Moves between points:
γ: bak->med, vog->kod, lop->pab, lus->rim, zil->zef, lav->mas, rog->zav, ves->lod, med->bef, vud->fum, mas->leg, nam->gof, ref->kul, bek->nes, fum->kop, kul->bot, bot->vog, lod->vud, nik->peb, peb->lop, pul->gaf, mam->sif, rim->bak, rif->zin, kif->nam, zef->kal, bef->mam, gid->kif, nus->lav, vam->zil, noz->pul, nes->vam, zav->vuk, pab->fer, bar->sig, vuf->nik, zel->noz, kal->peg, vuk->ref, gof->rif, fer->sab, peg->bar, kop->bek, sig->nus, sif->rog, leg->vuf, kod->gid, zin->zel, gaf->lus, sab->ves
φ: bak->bar, vog->lod, lop->gof, lus->nus, zil->sif, lav->gaf, rog->vam, ves->kod, med->peg, vud->bot, mas->pul, nam->pab, ref->kop, bek->vuk, fum->kul, kul->fum, bot->vud, lod->vog, nik->zin, peb->rif, pul->mas, mam->zef, rim->sig, rif->peb, kif->fer, zef->mam, bef->kal, gid->sab, nus->lus, vam->rog, noz->leg, nes->zav, zav->nes, pab->nam, bar->bak, vuf->zel, zel->vuf, kal->bef, vuk->bek, gof->lop, fer->kif, peg->med, kop->ref, sig->rim, sif->zil, leg->noz, kod->ves, zin->nik, gaf->lav, sab->gid

In the rows, 150 stands for zero.

The rows follow the links: the fewer symbols apart two points are, the more alike their rows tend to be.

Here are some points, each with a row of numbers. One shown again gets a slightly different row.
sif: 128	112	157	114	226	166	150	110	111	130	61	149	124	159	210	254	105	151	173	163	184	167	149	101	203	177	169	154	164	130	99	134	116	130	96	92	121	277	144	181	101
rim: 84	180	91	74	153	80	194	138	151	147	115	133	188	136	93	177	143	189	161	188	173	132	159	124	267	160	97	172	166	166	100	149	86	97	83	110	185	124	129	247	143
ref: 185	94	207	185	208	229	108	124	117	140	110	167	102	171	245	202	121	116	155	120	159	191	138	133	94	162	217	133	149	115	146	126	186	178	162	134	92	268	166	84	112
gaf: 99	199	81	89	120	55	192	155	171	151	171	132	207	134	67	120	167	192	158	186	154	124	162	149	241	147	90	177	156	177	124	165	105	107	108	143	201	62	136	231	173
lav: 117	107	143	131	186	144	143	194	235	138	82	129	147	226	219	212	98	231	177	182	198	150	128	108	116	116	122	180	178	81	88	171	148	162	118	129	169	275	148	143	174
gof: 177	179	140	205	73	148	146	186	176	172	231	159	170	143	107	53	199	140	117	138	111	131	141	203	85	128	144	136	143	166	198	166	184	169	212	207	171	33	152	109	192
vam: 150	138	86	89	171	148	172	79	97	104	219	105	213	159	32	116	193	142	144	165	93	58	118	155	223	142	124	173	125	171	126	162	145	134	134	88	150	42	177	152	116
zef: 129	116	79	72	197	143	174	84	141	90	187	91	208	191	68	147	176	186	156	176	118	49	112	140	215	121	107	202	142	129	83	173	142	139	108	82	162	100	171	141	127
ves: 183	200	203	211	98	154	140	160	91	183	181	196	121	72	144	99	184	65	128	108	138	213	185	192	134	189	201	105	138	221	226	116	159	138	201	202	130	84	140	159	148

Each walk starts at a row. The symbols on each line, taken left to right, move it on to the next point.
Each answer is a row, close to the row of the point it stands for.
start 116	95	125	105	192	142	151	174	221	131	90	120	164	228	197	205	108	227	175	192	187	117	125	107	136	111	107	187	172	65	81	173	139	155	114	102	164	256	154	145	164
γ γ γ γ γ γ	157	167	219	219	121	149	129	223	187	198	84	192	91	130	262	173	113	141	154	128	199	240	173	148	84	159	181	120	167	143	182	138	160	174	179	201	139	248	130	150	177
φ γ γ γ φ φ φ φ φ φ	122	215	83	123	87	76	184	169	179	163	202	136	206	126	52	72	191	180	143	175	137	113	159	169	198	130	94	166	155	179	153	170	127	133	150	176	204	19	137	202	187
start 183	196	207	218	95	159	133	170	108	199	159	202	114	81	176	111	169	71	130	102	147	222	192	183	117	191	203	103	140	215	233	125	167	151	197	215	131	114	133	155	161
γ γ φ φ φ γ φ γ φ	215	120	213	222	147	232	105	157	146	150	173	159	109	166	222	137	147	106	129	108	131	172	138	179	33	140	197	127	133	138	193	143	212	193	208	182	115	197	169	52	149
γ φ γ φ γ φ γ γ φ	200	105	227	217	170	234	110	156	140	143	157	160	106	171	231	161	133	106	140	105	136	177	137	163	48	138	213	129	141	131	177	141	199	187	200	163	103	217	169	67	140
start 158	88	195	146	224	205	126	116	120	128	79	157	97	165	233	241	93	131	169	139	177	180	146	122	145	178	194	147	148	126	127	124	150	150	119	107	101	285	160	131	103
γ φ φ γ φ φ φ	174	177	141	135	136	141	165	95	70	142	227	143	189	110	50	93	206	84	125	133	93	126	150	182	197	172	163	135	126	210	191	141	159	130	166	143	136	14	165	156	124
φ γ γ φ φ γ γ γ	206	138	195	226	107	212	109	185	157	171	208	160	135	159	179	90	180	109	122	113	110	156	141	196	45	136	186	123	137	146	206	164	209	202	226	201	136	116	158	53	167
start 163	174	224	226	115	155	124	212	171	199	105	201	91	110	250	153	123	119	145	116	195	242	191	157	81	172	197	111	165	162	199	137	158	155	189	207	137	209	126	160	171
γ γ γ γ φ γ γ γ	194	169	162	212	78	167	129	186	175	174	223	154	154	141	128	56	194	134	123	125	116	142	139	196	65	129	152	130	142	163	212	161	196	178	228	216	151	50	165	86	190
γ γ γ γ γ γ φ γ	125	124	174	179	157	149	134	218	228	163	67	164	109	188	257	211	89	201	167	157	209	186	161	119	96	132	149	158	174	96	127	153	146	163	134	168	159	290	132	154	182
start 184	183	152	149	119	154	163	113	63	150	223	164	166	86	73	90	196	71	121	119	105	148	160	187	188	184	176	123	127	225	200	128	149	135	175	168	130	18	153	151	119
γ φ γ γ γ φ γ	177	199	176	185	108	150	152	123	64	166	215	181	154	74	90	82	203	65	121	116	116	170	170	193	167	190	186	117	128	232	210	129	146	143	191	181	133	30	151	151	129
γ γ γ γ φ γ γ γ	189	100	215	185	192	243	108	136	128	146	123	162	96	175	244	184	130	106	145	118	149	183	142	153	73	154	212	139	136	123	169	134	187	182	177	148	101	252	160	74	130
start 137	207	103	153	75	96	169	179	187	171	221	148	203	131	64	62	196	169	134	165	124	119	157	182	164	137	104	156	157	170	162	176	140	142	156	188	194	9	146	173	191
γ γ φ φ φ γ φ γ	107	208	91	103	101	76	191	164	175	161	179	136	204	129	55	100	179	197	147	181	139	108	161	154	220	140	87	170	157	176	144	166	113	121	126	163	204	39	142	225	177
φ φ γ φ γ	124	112	158	150	167	148	142	206	231	150	68	150	132	213	235	216	95	226	168	170	204	165	143	110	107	115	131	170	176	77	110	164	145	161	127	149	165	286	141	143	175
start 135	113	177	125	236	179	140	122	117	129	69	148	114	167	223	253	97	141	170	151	188	181	154	98	172	171	185	151	152	127	113	132	130	140	114	106	110	295	147	156	105
φ γ γ γ γ φ φ γ	110	100	95	77	199	148	159	126	203	101	127	103	191	233	145	195	122	231	175	199	158	78	107	113	167	111	98	203	165	85	65	178	143	147	101	83	169	200	157	132	146
φ φ φ φ φ φ φ	92	169	100	70	184	89	191	127	138	130	102	133	178	137	115	198	128	184	168	196	176	138	160	101	273	173	114	168	164	155	91	151	91	104	83	98	175	166	138	246	134
start 125	109	84	69	193	151	170	96	165	97	172	94	206	209	83	158	150	200	157	191	129	47	109	125	199	115	103	199	140	113	78	178	133	141	101	84	154	133	168	144	133
γ φ γ φ γ φ φ φ γ γ	114	130	144	95	230	139	166	118	119	129	64	143	134	157	184	252	100	161	176	176	193	163	154	103	228	173	158	166	162	142	94	132	111	116	82	92	137	257	149	198	107
φ γ γ φ γ φ φ	107	138	123	81	212	117	179	111	127	127	73	131	148	153	159	237	113	174	179	180	185	155	155	98	248	169	143	166	159	143	92	139	100	105	71	94	139	238	144	218	117
start 117	103	87	63	204	143	170	110	184	102	149	94	194	212	120	185	146	220	162	194	140	64	111	118	186	112	98	206	154	98	69	183	128	150	101	85	164	165	165	136	138
γ γ φ γ φ γ	110	100	107	95	199	146	153	148	218	120	105	111	169	221	170	213	114	237	174	191	165	105	115	111	151	106	104	205	163	72	72	177	145	158	96	98	167	227	154	147	159
φ γ φ γ φ γ φ φ γ	99	152	112	72	198	104	191	117	141	135	81	136	162	150	132	218	116	184	171	189	186	146	162	98	262	167	126	171	164	148	100	139	91	103	70	95	157	193	145	232	123
